Below are the code and all the weights of a small trained network. Each question names an input and a target symbol and asks about switching units off, where a switched-off unit gives its printed mean instead of its output.

import numpy as np


def w(rows, s, z=0):
    codes = np.array(rows[::2]) - 128.0
    scale = np.full(codes.shape[1], s)
    scale[-1] = z or s
    return codes * scale


def f(y):
    return y / 2 * (1 + np.tanh(0.7978845608 * (y + 0.044715 * y**3)))


def softmax(a):
    e = np.exp(a - a.max(-1, keepdims=True))
    return e / e.sum(-1, keepdims=True)


def log_softmax(a):
    a = a - a.max(-1, keepdims=True)
    return a - np.log(np.exp(a).sum(-1, keepdims=True))


def net(x, mask):
    ids = ['αβδηθλμξπτφω'.index(c) for c in x.split()]
    T = len(ids)
    res = E[ids] + P[:T]
    r = res
    for j in range(3):
        rows = slice(3 * j, 3 * j + 3)
        q, k, v = (r @ M[0][rows].T for M in (Q, K, V))
        z = softmax(np.where(np.tri(T) > 0, q @ k.T / 3**0.5, -1e9)) @ v
        o = O[0][rows]
        res = res + np.where(mask[j], z, o[:, -1]) @ o[:, :-1]
    y = f(res @ A[0][:, :-1].T + A[0][:, -1])
    res = res + np.where(mask[3:15], y, B[0][:, -1]) @ B[0][:, :-1]
    return log_softmax(res[-1] @ U[:, :-1].T + U[:, -1])


Q, K, V, O, A, B = {}, {}, {}, {}, {}, {}
E = w([
[119,167,44,144],'α',
[169,11,93,219],'β',
[133,121,197,35],'δ',
[49,117,136,47],'η',
[151,157,108,233],'θ',
[81,67,100,167],'λ',
[91,158,206,109],'μ',
[193,121,163,202],'ξ',
[155,253,81,149],'π',
[39,159,175,177],'τ',
[215,84,177,149],'φ',
[110,98,162,214],'ω',
],0.017)
P = w([
[68,137,207,157],'0',
[211,146,76,37],'1',
[64,137,229,155],'2',
[200,148,57,12],'3',
[58,145,228,143],'4',
[195,157,64,1],'5',
[59,151,228,142],'6',
[202,159,67,17],'7',
[56,160,230,144],'8',
[202,158,66,13],'9',
[49,162,233,142],'10',
[202,156,72,23],'11',
],0.0087)
Q[0] = w([
[64,83,187,134],'head 0',
[101,173,116,147],'head 0',
[105,139,109,177],'head 0',
[159,118,136,111],'head 1',
[19,68,181,129],'head 1',
[244,235,26,162],'head 1',
[252,131,179,218],'head 2',
[168,138,202,108],'head 2',
[217,126,173,59],'head 2',
],0.013)
K[0] = w([
[161,85,149,146],'head 0',
[114,131,139,142],'head 0',
[128,136,158,121],'head 0',
[129,123,140,117],'head 1',
[216,106,103,188],'head 1',
[7,184,117,98],'head 1',
[78,76,119,151],'head 2',
[93,156,140,138],'head 2',
[125,138,172,94],'head 2',
],0.021)
V[0] = w([
[69,152,134,154],'head 0',
[254,229,83,228],'head 0',
[126,133,230,145],'head 0',
[150,98,137,144],'head 1',
[96,144,119,98],'head 1',
[234,96,121,162],'head 1',
[170,132,191,145],'head 2',
[106,127,195,99],'head 2',
[85,116,124,154],'head 2',
],0.0061)
O[0] = w([
[189,119,152,133,149],'head 0',
[44,254,163,53,173],'head 0',
[170,166,89,115,254],'head 0',
[167,103,135,152,184],'head 1',
[101,155,134,104,68],'head 1',
[231,35,94,175,187],'head 1',
[176,123,115,131,199],'head 2',
[182,49,105,170,219],'head 2',
[146,109,150,123,150],'head 2',
],0.0068,0.0018)
A[0] = w([
[104,48,146,130,1],'neuron 0',
[159,97,199,138,46],'neuron 1',
[31,116,76,248,107],'neuron 2',
[57,131,88,91,44],'neuron 3',
[78,83,103,145,120],'neuron 4',
[96,123,120,75,138],'neuron 5',
[13,104,139,104,186],'neuron 6',
[33,69,213,130,155],'neuron 7',
[74,115,137,222,79],'neuron 8',
[113,159,51,115,206],'neuron 9',
[120,197,86,162,101],'neuron 10',
[104,151,188,223,34],'neuron 11',
],0.015,0.0045)
B[0] = w([
[85,149,123,151,175],'neuron 0',
[67,106,107,217,217],'neuron 1',
[59,68,66,108,255],'neuron 2',
[157,70,89,102,164],'neuron 3',
[130,188,182,115,167],'neuron 4',
[121,132,116,225,174],'neuron 5',
[16,214,182,93,213],'neuron 6',
[251,39,166,71,252],'neuron 7',
[198,134,47,109,224],'neuron 8',
[214,128,169,142,218],'neuron 9',
[62,85,126,120,209],'neuron 10',
[162,235,163,143,237],'neuron 11',
],0.017,0.0057)
U = w([
[58,89,158,91,100],'α',
[62,91,115,222,146],'β',
[99,42,14,38,146],'δ',
[64,48,2,161,117],'η',
[92,210,14,121,169],'θ',
[12,82,64,123,255],'λ',
[107,10,116,140,100],'μ',
[152,200,106,188,68],'ξ',
[47,202,142,145,113],'π',
[171,127,153,144,107],'τ',
[190,115,39,142,117],'φ',
[168,178,70,50,88],'ω',
],0.0071,0.0062)

Each question gives the input, a string of symbols that net reads in full, and the target symbol t.
The units are the heads (3 rows each of Q, K, V and O) and the neurons (one row each of A and B). Each row of codes is followed by its name. A weight is (code - 128) times the scale printed after its matrix; where a second scale follows, it is the last column's (O, A, B and U).
mask holds one flag per unit, heads first, then neurons. A switched-off unit (its flag False) gives its mean, the last column of its rows in O or B, instead of its output. The means were averaged over made-up inputs and are rounded, as every weight is.
A unit's drop is (log p(t) with every unit on - log p(t) with that unit switched off) / (log p(t) with every unit on - log p(t) with every unit switched off).
The circuit of an input: a set's keep is (log p(t) with only the set's units on - log p(t) with every unit switched off) / (log p(t) with every unit on - log p(t) with every unit switched off). Starting from the 12 units with the biggest drops (on a tie, the unit counted first), units are removed one at a time, each time the one whose removal leaves the highest keep (on an exact tie, the one counted first), for as long as the keep stays at least 0.8.
units of the circuit, in order: the units of the circuit, biggest drop first
top k neurons: the k neurons with the biggest drops, biggest first
which heads matter: for each layer, one digit per head in row order, 1 if its drop is at least 0.15 and else 0, layers parted by /
drop when u is switched off: that unit's drop, to one decimal
input ξ ξ λ λ β δ μ, target τ: top 4 neurons : [neuron 7; neuron 2; neuron 11; neuron 10]
input μ λ θ λ ω, target φ: which heads matter : 100
input ξ φ φ ω φ α θ ξ δ, target μ: which heads matter : 010
input μ π μ η, target π: units of the circuit, in order : [neuron 6; head 2]
input μ ω ω ω α λ τ π φ η η, target α: which heads matter : 000
input δ θ λ π θ λ α τ η μ α, target λ: units of the circuit, in order : [neuron 2; head 1; neuron 10]
input ω φ ξ λ λ π η α, target π: units of the circuit, in order : [head 1; neuron 6; head 0]
input β ξ τ λ α, target λ: units of the circuit, in order : [head 1; neuron 10; neuron 2]
input μ π ξ β, target π: which heads matter : 110
input β μ λ ξ λ τ λ δ η, target α: which heads matter : 000
input φ μ π π η α, target π: units of the circuit, in order : [neuron 6; head 1; head 0]
input π θ λ α ω η τ, target ω: top 2 neurons : [neuron 11; neuron 7]
input π δ π β π ω θ, target θ: top 3 neurons : [neuron 11; neuron 8; neuron 2]
input φ β μ π λ, target δ: top neuron : [neuron 2]
input α θ β, target η: top 3 neurons : [neuron 2; neuron 1; neuron 8]
input δ τ λ η λ ξ φ α θ, target θ: top 4 neurons : [neuron 11; neuron 8; neuron 2; neuron 7]
input τ ω π ξ ω λ τ τ λ φ π, target π: top neuron : [neuron 10]
input λ δ α β θ φ η β η φ β, target η: top 4 neurons : [neuron 2; neuron 1; neuron 0; neuron 8]
input π φ ξ λ η δ τ, target ω: drop when neuron 7 is switched off : 0.7
input δ π λ δ, target π: drop when head 1 is switched off : 0.2
input δ π ω, target φ: drop when head 0 is switched off : 0.1
input φ μ θ δ φ ξ φ, target β: drop when head 1 is switched off : 0.3
